[-0.48  0.13  0.18  0.57  0.37  0.02 -0.14 -0.26  0.16 -0.06 -1.00  0.42
 -1.41  1.17 -1.62 -0.49  1.09 -0.43 -0.79 -0.24  0.17  0.57 -0.81 -0.49
 -0.38  0.10 -0.08  1.29  0.30 -0.19  0.36 -0.58  0.99  0.10  0.38 -0.37
 -0.66 -1.32 -0.67  0.02  1.31 -0.19 -0.04  0.74 -1.31 -1.98  1.06 -0.53]
pabu
[-0.35  0.62  0.14 -0.10  0.34 -4.28  0.04  0.24 -1.44  1.51  0.08 -0.10
 -0.10  1.35 -2.13 -0.22  1.00  0.24 -1.08  0.31 -0.51 -1.47  0.27  0.56
 -0.31  1.72 -0.11  0.46 -0.15 -0.89  0.09  0.01 -0.38  0.16 -0.13 -0.56
  0.08 -1.03 -1.41  0.14  0.97  1.23 -0.71 -0.79  6.14  1.59  0.12 -0.43]
dof
[-0.54 -0.69  0.36  0.34  0.66  1.25  0.13  0.73  0.05  0.44  0.38  0.08
 -0.11  1.14 -0.36 -1.04  1.23  0.68  0.01 -0.24 -2.26  0.49 -0.06 -0.44
 -0.25 -0.88  0.20 -0.21  0.30 -0.12 -0.15 -0.41  0.22 -0.70  0.61 -0.01
  0.40 -0.24 -1.26  1.58  0.78 -0.77 -0.04 -1.10  0.47 -0.46  0.51  0.04]
pabu
[-0.28  2.72 -0.60  0.10 -0.54 -0.82 -0.32  0.32  0.45 -0.37 -0.32  1.09
  0.06  0.23 -0.70  0.25 -1.31  0.00  0.78  0.16  0.25  0.38 -0.65 -0.23
  1.02  0.18 -0.69  0.24 -1.00 -0.31  0.71  0.04  1.02  0.90 -1.36 -0.01
 -0.02 -0.47 -0.16 -0.81 -1.10  0.93  0.43  0.90 -2.89 -2.00 -1.15 -0.24]
dor
[ 0.54 -1.07  0.06  0.67  0.18 -0.95  0.06 -0.37 -0.24  0.00 -0.07 -0.08
 -0.50  0.61 -0.41 -0.12  0.61  0.09 -0.45 -0.30 -0.25  0.81 -0.17 -0.13
 -0.73  0.01 -0.37  0.19  0.22  0.07  0.11 -0.33  1.07 -0.57  0.39  0.39
 -1.65 -0.15 -0.88  0.31  0.98 -0.50 -0.17  0.20 -0.75 -1.32  0.50  0.11]
pabu
[-0.12  0.87  0.06 -0.09 -0.66 -4.92 -1.56  1.04  0.43  0.44  0.67  0.15
 -0.50  0.29  0.01 -0.11 -0.09 -0.11 -0.08  0.39 -0.55 -0.57 -0.43  0.73
 -0.06  0.31 -0.63 -0.57 -0.82 -0.21 -0.02 -0.59  0.12  0.85 -0.20 -1.04
  0.31 -0.82 -2.65  0.34 -0.46 -0.56  0.89 -0.15  4.58  2.74  0.41 -0.26]
dof
[-0.17  0.24  0.00  0.23 -0.41 -1.31 -0.67 -0.86  0.09  0.36 -0.47  0.10
 -0.49  0.60 -1.16 -0.40  0.47 -0.33 -0.24  0.09 -0.59  0.35 -0.41 -0.34
  0.08  0.64  0.17  0.14 -0.40  0.10 -0.65 -0.64  0.41 -0.34  0.77 -1.02
 -0.70 -0.38 -0.50  1.24  0.79 -0.45 -1.04  1.12  0.86 -0.75  0.36 -0.43]
pabu
[ 0.16  0.54  0.23 -1.18 -0.63  0.28  0.11  0.46 -0.34  0.02 -0.64  0.31
  0.40  0.45 -1.52 -0.05  1.27  0.07 -0.31  0.15  0.13 -0.06 -0.75 -0.33
 -0.49 -0.12  0.92  0.17  0.05 -1.38 -1.16 -0.75  1.08 -0.80  0.50  0.11
  0.74 -0.88  0.42  1.49  0.75 -0.24  0.08  0.35  0.14 -0.69  0.35  0.03]
pabu
[-0.89 -0.64 -1.13 -0.77 -1.02 -2.11 -1.08 -1.72  0.46  0.20  0.38  0.68
 -0.17  0.48  0.68 -0.07 -0.84 -0.13 -0.33  0.39 -1.50 -0.89  1.01  1.37
 -0.23 -0.15 -0.46 -1.49 -0.32 -0.08 -0.07 -0.71 -0.29  0.90 -0.38 -0.53
 -0.11 -1.82 -2.13 -0.69 -0.82  0.16  0.09  0.25 -1.74 -0.48  0.39 -0.16]
dor
[ 0.20  1.46 -0.45  0.15  0.01 -1.30  0.17 -0.10  0.14  0.71  0.07 -0.02
 -0.03  0.79 -0.89 -0.77  0.97  0.24  0.14  0.34  0.20  0.07 -0.04  0.57
  0.08  1.80 -0.08 -0.04 -0.25  0.40  0.30 -0.01  0.59  0.29 -1.29 -0.21
 -0.22 -0.40 -0.93 -2.11 -0.68  0.98 -0.24  0.04 -1.12 -1.16 -0.87  0.25]
dor
[-1.11  2.29 -0.61  0.18 -1.83 -6.21 -2.81 -0.49 -0.11  1.19  0.67  0.35
  0.24  1.24 -0.94  0.59 -3.36  0.09 -0.46  0.29 -0.02 -0.74 -1.12  0.11
  0.59  0.27  0.89  0.79 -1.71 -0.06 -0.06  0.51  0.01  1.82 -0.30  0.09
  0.00 -2.12 -1.76 -0.87 -0.78  1.11 -1.02  0.79  2.01  1.34 -0.77 -1.48]
dor
[ 0.37  0.40 -0.08  0.16  0.11 -1.72 -0.26  0.40  0.10  1.67  0.05  0.85
 -0.53  1.50 -1.00 -0.31  1.09 -0.29 -0.28  0.71 -0.34 -0.71  1.89  0.62
 -1.99  1.81 -0.66  0.05 -0.18 -0.16 -0.26 -0.31  0.16  0.72  0.29  0.42
 -1.12 -0.99 -1.31 -0.11 -1.29  0.15 -0.64 -0.49  3.16  0.16  0.35 -0.27]
dof
[-0.75  1.65 -0.37  0.06 -0.73 -6.14 -1.50  0.77  0.64  0.88 -0.11  0.42
  0.74  0.86 -2.10 -0.71  0.39  0.06 -0.83  0.70 -0.61  0.67 -0.39  0.33
  0.11  2.08  0.32  0.23 -0.91 -0.01  0.16 -0.58  0.40  1.37 -0.59  0.43
 -0.40 -1.63 -1.46  0.15  0.18  1.30 -0.16  0.01  6.21  1.79  0.08 -0.20]
dof
[-0.97  0.34 -0.34 -0.50 -1.02 -2.61 -0.65 -0.28  0.32  0.31 -0.13  0.14
 -1.11  2.04 -0.04 -0.47  0.33 -0.03 -0.61 -0.69 -0.02  1.02 -0.76 -0.60
 -0.04 -1.77 -0.22  0.30 -0.64  0.31  2.17 -1.67  1.33  0.97  0.91 -0.45
 -0.44 -0.97 -3.23 -0.25  0.21 -1.55  0.64  0.17 -0.56  1.34  0.22 -0.03]
dof
[-0.19  0.74 -0.39 -0.38  0.03 -1.64  0.96 -0.14 -1.18  1.10  0.87  1.07
 -0.42  2.30 -0.06 -0.27  0.98  0.62  0.22 -0.04 -0.67  0.68  0.98  1.90
 -0.22  1.43 -1.19 -0.63  0.06 -0.28 -0.67 -0.85  0.62 -0.17 -0.20 -0.06
  0.29 -1.51 -2.58  0.07 -0.24 -0.92  1.07 -1.07  2.38  1.26 -0.08 -0.18]
dof
[ 0.29  1.33 -0.05  0.38  0.20 -1.06 -0.15  0.69 -1.84  1.10 -0.16  0.52
 -0.46  1.40 -0.44  0.07 -0.16  0.14 -1.37 -0.70 -0.21  0.00 -1.27 -0.05
  0.26  0.56 -0.75  0.65 -0.86  0.12 -0.09 -0.16  0.34 -0.65  0.66 -0.18
 -1.52 -0.53 -1.14  0.35  0.17 -0.09 -0.05  0.40  0.53 -0.43  0.46 -0.03]
pabu
[-0.27  1.24 -0.02 -0.24  0.41 -0.13  0.61 -0.46 -0.08 -0.66  0.00  0.32
 -0.68  0.72 -1.23  0.51  0.76 -0.24 -0.13 -0.43  0.02  0.23 -0.89 -0.15
 -0.31 -0.08 -0.61 -0.28 -0.35 -0.38  0.23 -0.27  3.18 -0.07  0.82 -0.08
  0.35 -0.66 -0.36  0.04  0.17 -1.27 -0.02 -0.23 -0.96 -0.22  0.23 -0.35]
pabu
[-0.07  0.39  0.37 -0.12 -0.43 -2.83  0.53  0.54  0.56 -0.68 -0.23  0.15
 -0.25  2.03 -0.64 -0.03  1.57 -0.54  0.39 -1.44 -0.85 -0.27  0.24  0.39
 -1.16  1.45  0.09  0.85 -0.26 -0.45  0.79 -1.63  1.71  1.08 -2.01 -0.12
  0.53 -1.96 -0.55 -0.06  0.00  0.83 -0.04  0.48  3.06  0.67 -0.04 -0.12]
dor
[-0.75  0.14 -0.35  0.33  0.55  0.26  0.47  0.30 -0.13  1.13  0.20 -0.53
 -0.97  0.59 -0.69  0.08  1.08 -0.16 -0.44 -0.28 -0.06  0.22 -0.35 -0.42
 -0.06  0.40 -0.08  0.17  0.23 -0.16 -0.16 -0.06  1.44 -1.23  1.67 -0.01
 -0.01 -0.85 -0.72  0.51  1.02 -0.07 -0.78  0.26 -0.22 -0.50  0.23  0.17]
pabu
[-0.13  0.09 -0.08  0.30 -0.30 -0.20 -0.04  0.43 -0.09  0.46 -0.41  0.43
 -0.52  1.22 -1.19 -0.70  0.58  0.32 -1.25  0.35 -0.41  0.33  1.77 -0.55
 -0.89  0.67 -0.68  0.10  0.09  0.44  0.19 -0.72  0.88 -0.42  1.19  0.00
 -0.14 -1.15 -0.87 -0.46  0.27 -0.41 -0.17 -0.21 -1.52 -1.32  0.81 -0.26]
pabu
